Here is a tiny trained network, its code and every weight. The questions are about switching its units off for an input and a class, where a switched-off unit gives its printed mean instead of its output.

import numpy as np


def w(rows, s, z=0):
    codes = np.array(rows[::2]) - 128.0
    scale = np.full(codes.shape[1], s)
    scale[-1] = z or s
    return codes * scale


def f(y):
    return np.maximum(y, 0)


def log_softmax(a):
    a = a - a.max(-1, keepdims=True)
    return a - np.log(np.exp(a).sum(-1, keepdims=True))


def net(x, mask):
    res = np.array(x, float).reshape(1, 7) / 4 @ E
    y = f(res @ A[0][:, :-1].T + A[0][:, -1])
    res = res + np.where(mask, y, B[0][:, -1]) @ B[0][:, :-1]
    return log_softmax(res[-1] @ U[:, :-1].T + U[:, -1])


A, B = {}, {}
E = w([
[81,59,194,163,104,104],'x0',
[40,150,101,180,193,114],'x1',
[192,122,82,171,146,133],'x2',
[82,111,57,89,49,214],'x3',
[93,123,159,50,183,122],'x4',
[153,45,119,105,184,117],'x5',
[134,121,59,78,134,1],'x6',
],0.0098)
A[0] = w([
[149,105,118,119,42,123,64],'N0',
[109,93,189,59,132,153,176],'N1',
[71,155,84,127,151,141,168],'N2',
[153,206,81,117,123,158,230],'N3',
[114,104,195,90,126,86,177],'N4',
[91,149,196,175,122,173,144],'N5',
[116,169,120,168,180,60,182],'N6',
[87,158,102,153,111,71,203],'N7',
[102,99,174,99,90,180,156],'N8',
[233,54,73,103,82,84,220],'N9',
[167,153,137,193,133,121,192],'N10',
[183,177,215,102,124,139,190],'N11',
[170,98,141,69,146,111,208],'N12',
[70,90,205,115,81,144,161],'N13',
[124,61,152,113,73,117,190],'N14',
[80,131,156,75,122,175,213],'N15',
[184,168,190,147,164,190,197],'N16',
[196,198,148,205,153,158,191],'N17',
[37,105,182,186,154,153,182],'N18',
[124,166,151,168,135,136,15],'N19',
[124,161,169,3,141,110,166],'N20',
[180,126,160,111,48,176,234],'N21',
[127,110,102,84,37,143,194],'N22',
[166,130,152,84,187,140,209],'N23',
[109,77,93,131,140,44,208],'N24',
[67,157,62,79,94,163,173],'N25',
[218,137,133,199,171,118,203],'N26',
[56,121,138,170,113,72,140],'N27',
[88,77,157,172,111,154,124],'N28',
[124,45,111,133,81,100,255],'N29',
[126,93,120,157,211,28,143],'N30',
[128,147,126,165,77,100,135],'N31',
[153,44,75,117,166,99,153],'N32',
[92,154,43,127,157,156,170],'N33',
[155,68,144,104,190,123,148],'N34',
[151,124,144,89,80,126,76],'N35',
],0.014,0.0063)
B[0] = w([
[225,227,130,142,95,151,172],'N0',
[152,97,120,227,188,59,208],'N1',
[62,153,92,72,188,150,193],'N2',
[81,106,54,142,69,156,229],'N3',
[122,175,131,178,211,47,199],'N4',
[83,63,202,180,120,175,213],'N5',
[42,114,160,47,111,78,226],'N6',
[58,195,120,68,89,119,203],'N7',
[116,146,155,218,165,145,204],'N8',
[233,181,103,96,89,145,248],'N9',
[119,110,149,87,51,160,202],'N10',
[103,95,81,186,49,90,213],'N11',
[199,108,83,138,149,48,204],'N12',
[146,141,204,218,174,142,216],'N13',
[179,204,172,167,165,141,195],'N14',
[63,131,135,239,187,153,218],'N15',
[93,27,111,168,44,109,226],'N16',
[77,57,100,107,9,156,240],'N17',
[58,68,243,122,206,192,237],'N18',
[101,63,138,95,111,135,149],'N19',
[115,118,56,197,155,12,225],'N20',
[166,206,99,212,65,159,235],'N21',
[178,254,72,174,133,160,221],'N22',
[114,68,93,138,106,85,206],'N23',
[149,168,161,41,184,107,223],'N24',
[84,191,65,148,203,187,227],'N25',
[151,48,122,61,41,133,237],'N26',
[63,199,209,92,150,79,196],'N27',
[147,113,196,153,150,234,190],'N28',
[217,224,183,71,185,133,215],'N29',
[140,127,186,2,142,53,247],'N30',
[110,219,134,110,71,128,169],'N31',
[235,80,114,38,222,157,205],'N32',
[46,125,18,59,187,202,206],'N33',
[171,42,131,124,165,107,195],'N34',
[168,160,114,195,104,143,159],'N35',
],0.0084,0.013)
U = w([
[224,67,119,51,172,83,102],'0',
[127,98,97,143,24,136,253],'1',
[72,84,187,117,103,134,125],'2',
[78,153,10,132,166,173,137],'3',
[79,196,189,68,118,26,96],'4',
[217,204,118,148,83,134,56],'5',
[116,105,218,221,160,163,81],'6',
[132,93,90,219,166,27,107],'7',
],0.012,0.0051)

Each question gives the input, the list of numbers given to net, and the class t.
The units are the neurons (one row each of A and B). Each row of codes is followed by its name. A weight is (code - 128) times the scale printed after its matrix; where a second scale follows, it is the last column's (A, B and U).
mask holds one flag per neuron, in row order. A switched-off neuron (its flag False) gives its mean, the last column of its row in B, instead of its output. The means were averaged over made-up inputs and are rounded, as every weight is.
A unit's drop is (log p(t) with every unit on - log p(t) with that unit switched off) / (log p(t) with every unit on - log p(t) with every unit switched off).
The circuit of an input: a set's keep is (log p(t) with only the set's units on - log p(t) with every unit switched off) / (log p(t) with every unit on - log p(t) with every unit switched off). Starting from the 12 units with the biggest drops (on a tie, the unit counted first), units are removed one at a time, each time the one whose removal leaves the highest keep (on an exact tie, the one counted first), for as long as the keep stays at least 0.8.
circuit, biggest first: the units of the circuit, biggest drop first
k most important neurons: the k neurons with the biggest drops, biggest first
drop of u: that unit's drop, to one decimal
input [1,-8,6,-5,-6,-3,0], class 1: circuit, biggest first -> (N17)
input [2,6,6,3,-1,-4,4], class 4: circuit, biggest first -> (N27, N7)
input [1,-5,0,-7,2,6,-8], class 7: circuit, biggest first -> (N11, N23)
input [3,-1,-1,5,-4,5,7], class 5: 2 most important neurons -> (N22, N9)
input [-4,0,7,-8,-5,-7,7], class 4: 4 most important neurons -> (N30, N6, N24, N7)
input [8,-5,-6,-5,6,6,-3], class 7: 4 most important neurons -> (N20, N1, N4, N12)
input [-1,-5,-4,7,-8,-3,-7], class 5: 3 most important neurons -> (N22, N21, N0)
input [8,8,6,7,-5,5,7], class 4: 2 most important neurons -> (N27, N7)
input [-5,-8,-2,-1,-8,-1,-3], class 1: 2 most important neurons -> (N17, N16)
input [1,-4,-4,8,5,8,2], class 7: 3 most important neurons -> (N1, N20, N15)
input [-5,5,-5,1,6,7,3], class 0: 2 most important neurons -> (N32, N30)
input [-5,0,1,-6,-1,8,-5], class 0: 3 most important neurons -> (N34, N32, N21)
input [-8,8,6,0,0,6,2], class 0: 2 most important neurons -> (N30, N32)
input [4,7,7,-3,4,5,5], class 0: circuit, biggest first -> (N32)
input [6,-5,-7,1,-7,-7,1], class 5: 2 most important neurons -> (N0, N22)
input [-8,2,4,-2,5,3,-2], class 0: drop of N7 -> 0.1
input [-2,-6,-3,6,6,4,0], class 7: drop of N20 -> 0.3
input [-5,-4,-3,-1,7,-8,2], class 7: drop of N20 -> 0.2
